A =
[[ 1.61  0.29 -1.01 -0.85  0.82 -2.86  0.76  2.06  0.22 -0.66]
 [ 3.22  4.31 -5.60 -5.03 -5.85 -5.50  4.47  3.34 -3.61  3.50]
 [-3.35  1.66 -1.36 -1.53 -1.24  0.30  3.97  2.34 -4.37  4.34]
 [ 1.99  0.16  1.62  0.56  2.97  0.25 -1.44 -1.25  2.44 -2.02]
 [-3.09 -5.40  6.77  6.32  7.05  6.13 -2.86 -3.50  3.29 -3.28]
 [-1.29  0.46 -1.45 -2.47 -0.48 -2.20  1.84  0.99 -2.63  2.79]
 [-0.84  2.48 -4.73 -4.65 -4.97 -4.47  6.31  4.87 -6.49  6.17]
 [-2.35 -2.96  2.83  2.46  3.25  2.59  0.81  0.79 -0.13 -0.40]]
Indices start at 1.
The entry in row 1 and column 1: 1.61
What is the entry in row 3 and column 2?
Answer: 1.66
The top entry of the column that holds the smallest entry: 0.22
The entry directly above -4.65 -> -2.47
The bottom-right entry is -0.40
The entry just right of -6.49 is 6.17
The entry directly below 0.82 is -5.85
The entry in row 1 and column 2: 0.29
What is the entry directly above the smallest entry?
Answer: -2.63
What is the entry just right of -0.85?
Answer: 0.82
What is the top-right entry?
Answer: -0.66
The entry just left of the smallest entry: 4.87
The maximum is 7.05
The entry just left of -0.40: -0.13
The entry just left of 6.31: -4.47
The entry directly below -3.61 is -4.37
The entry directly below 3.97 -> -1.44
The entry directly above -4.73 -> -1.45
What is the entry in row 3 and column 3?
Answer: -1.36
The entry in row 2 and column 3: -5.60
What is the entry just right of 0.56?
Answer: 2.97
The entry directly above 1.84 is -2.86
What is the entry directly below -4.65?
Answer: 2.46
The bottom-left entry is -2.35
What is the entry directly below the largest entry?
Answer: -0.48
The entry at row 1, column 3 is -1.01
The bottom entry of the column that holds the largest entry is 3.25
The entry just right of 3.29: -3.28
The entry in row 2 and column 1 is 3.22
The entry directly above 0.46 -> -5.40

Questions about the table below.
1) Read off the first entry, reading row by row.
2) Read off the third entry on the main diagonal.
3) Read off the last entry, reading row by row.
4) Read off the largest entry.
5) Read off the fifth entry in reading order.
6) Read off the entry just right of the largest entry.
7) Read off the smallest entry in the first column.
8) Read off the bottom entry of the column that holds the smallest entry.
620,568,633,466,591,602,443,424,541,529,520,445,544,659,491,543
677,469,518,496,591,555,546,424,498,508,545,337,522,612,538,530
280,413,356,526,524,345,484,486,481,477,486,499,544,469,562,492
564,596,657,455,524,672,402,517,567,508,478,660,522,659,459,466
167,540,448,567,291,462,402,705,567,436,461,875,522,398,491,428
790,498,564,445,758,532,567,267,515,570,561,176,581,683,546,594
620,455,518,445,691,532,464,330,507,498,520,337,573,612,522,543
1) 620
2) 356
3) 543
4) 875
5) 591
6) 522
7) 167
8) 620
